[[-12.9  32.4   9.5]
 [ -5.1  31.4  40.0]
 [-52.0  15.9  57.6]
 [-16.2 -19.6  36.2]
 [  4.1  -9.1  61.3]]
->
[[-12.9  32.4]
 [ -5.1  31.4]]

[[-24.0  18.1  66.0]
 [-15.0  14.5  -3.8]]
->
[[-24.0  18.1]
 [-15.0  14.5]]

[[ 39.2 -45.7  47.2]
 [-49.5  33.8 -68.5]]
->
[[ 39.2 -45.7]
 [-49.5  33.8]]

[[ -1.2   2.4  -7.3]
 [ -4.3 -25.4 -14.9]
 [-10.4   1.8 -61.2]]
->
[[ -1.2   2.4]
 [ -4.3 -25.4]]

[[ 71.2   3.1]
 [  7.4  16.9]
 [ 24.5 -17.4]]
->
[[71.2  3.1]
 [ 7.4 16.9]]

[[-33.6 -42.8]
 [  7.9  70.6]
 [-27.2 -62.5]]
->
[[-33.6 -42.8]
 [  7.9  70.6]]

[[-48.1  41.0 -19.1 -16.6 -35.2]
 [ 16.8  64.9 -10.9  -2.2  14.0]
 [ 14.5  -9.5  31.4  -0.1  -0.1]
 [ -1.1  78.8 -11.9   0.4   8.8]]
->
[[-48.1  41.0]
 [ 16.8  64.9]]

[[  3.5  -1.2  -8.4  -2.8]
 [-62.0 -35.3  70.6 -23.2]
 [  9.2   0.0 -18.3   3.1]
 [-29.8 -13.9  27.8 -13.8]]
->
[[  3.5  -1.2]
 [-62.0 -35.3]]
---
[[-17.9 -22.4  50.0 -27.5  53.8  16.0 -66.8 -67.3 -14.7]
 [ 56.6  49.0 -11.8  13.3 -49.0  20.6  59.7  16.0 -12.5]
 [ 40.6  63.2  -7.9  10.6 -51.9  21.4  64.1  16.3 -15.0]]
->
[[-17.9  50.0  53.8 -66.8 -14.7]
 [ 56.6 -11.8 -49.0  59.7 -12.5]
 [ 40.6  -7.9 -51.9  64.1 -15.0]]

[[-21.9  35.8 -10.1 -13.8  25.3 -13.5  30.4   0.5  24.7 -27.1  46.9  27.6]
 [-13.2  16.3  -3.1  22.6  13.1 -18.4   3.8  15.8   6.3 -37.4 -11.0  33.0]
 [  6.9  60.9 -16.9  21.9   2.0   6.4  34.8  18.0  24.5 -50.6  -0.2  28.0]
 [ -4.4  24.3  -1.8  -4.8   8.7 -30.8   9.3  27.6  29.1 -19.6  21.1  34.8]
 [-49.3  53.7 -62.7 -20.1  27.2 -43.5   7.9   6.5  19.3 -43.1  25.0 -13.6]
 [-25.2  20.6  -7.7  -2.2  24.6 -25.3  -4.4   0.8  17.2 -31.7  22.0  19.5]
 [-27.1  10.7  -3.1   6.7  27.3 -27.8  12.3  16.9  34.8 -15.0  15.7  18.2]
 [ -0.1  34.4  -1.9 -14.0  24.5 -19.9  20.0  34.7  36.7 -14.6  -4.0  41.8]]
->
[[-21.9 -10.1  25.3  30.4  24.7  46.9]
 [-13.2  -3.1  13.1   3.8   6.3 -11.0]
 [  6.9 -16.9   2.0  34.8  24.5  -0.2]
 [ -4.4  -1.8   8.7   9.3  29.1  21.1]
 [-49.3 -62.7  27.2   7.9  19.3  25.0]
 [-25.2  -7.7  24.6  -4.4  17.2  22.0]
 [-27.1  -3.1  27.3  12.3  34.8  15.7]
 [ -0.1  -1.9  24.5  20.0  36.7  -4.0]]

[[ 31.5  56.2  69.5 -73.2]
 [-23.0  20.5  26.3 -53.4]
 [ 68.7  57.8 -64.3 -34.5]
 [-41.9  79.3  68.0  27.6]
 [-47.4 -24.0   5.3 -72.8]
 [ 43.1  46.8  22.1  41.7]
 [  8.4 -65.9 -21.6 -51.8]
 [ 69.1  38.5 -52.9  35.1]]
->
[[ 31.5  69.5]
 [-23.0  26.3]
 [ 68.7 -64.3]
 [-41.9  68.0]
 [-47.4   5.3]
 [ 43.1  22.1]
 [  8.4 -21.6]
 [ 69.1 -52.9]]

[[-28.6  -8.8  79.6]
 [ 77.1  11.8 -38.7]]
->
[[-28.6  79.6]
 [ 77.1 -38.7]]

[[ 62.6 -31.2 -10.6 -26.0  28.2   4.4  26.1]
 [  3.7  16.7  -8.0  23.2   3.3 -21.7 -28.5]
 [ 35.5 -22.6  -7.6 -38.1   4.6  26.4  13.1]
 [ 21.8 -26.2  -4.9   1.2  33.3  27.2  20.0]
 [-14.7  20.0  13.8 -24.4  11.8  47.7 -10.6]
 [  2.0 -44.3 -29.7  23.3 -28.4 -35.1 -20.9]
 [ 36.4 -11.1 -48.4  13.1 -40.7 -17.1  -5.5]
 [-11.3  41.9  10.2   6.4 -38.9  -6.8  64.8]
 [ 14.3 -21.9 -40.6  32.0 -66.8  -8.9 -34.2]
 [ 50.9 -31.2 -21.2  -9.5  63.5 -22.9 -26.1]]
->
[[ 62.6 -10.6  28.2  26.1]
 [  3.7  -8.0   3.3 -28.5]
 [ 35.5  -7.6   4.6  13.1]
 [ 21.8  -4.9  33.3  20.0]
 [-14.7  13.8  11.8 -10.6]
 [  2.0 -29.7 -28.4 -20.9]
 [ 36.4 -48.4 -40.7  -5.5]
 [-11.3  10.2 -38.9  64.8]
 [ 14.3 -40.6 -66.8 -34.2]
 [ 50.9 -21.2  63.5 -26.1]]

[[ 32.3 -42.6  19.5  22.8  -3.3  63.9 -41.8 -11.6 -37.7   7.5  39.0  -1.2
   77.7]
 [-24.6  12.4   5.4   6.2 -20.3 -39.9  65.1  -9.8  17.6 -12.0  42.2  14.4
   -1.7]]
->
[[ 32.3  19.5  -3.3 -41.8 -37.7  39.0  77.7]
 [-24.6   5.4 -20.3  65.1  17.6  42.2  -1.7]]

[[-52.4 -53.0   8.8   5.3]
 [-77.9  -6.8 -48.1 -24.5]]
->
[[-52.4   8.8]
 [-77.9 -48.1]]
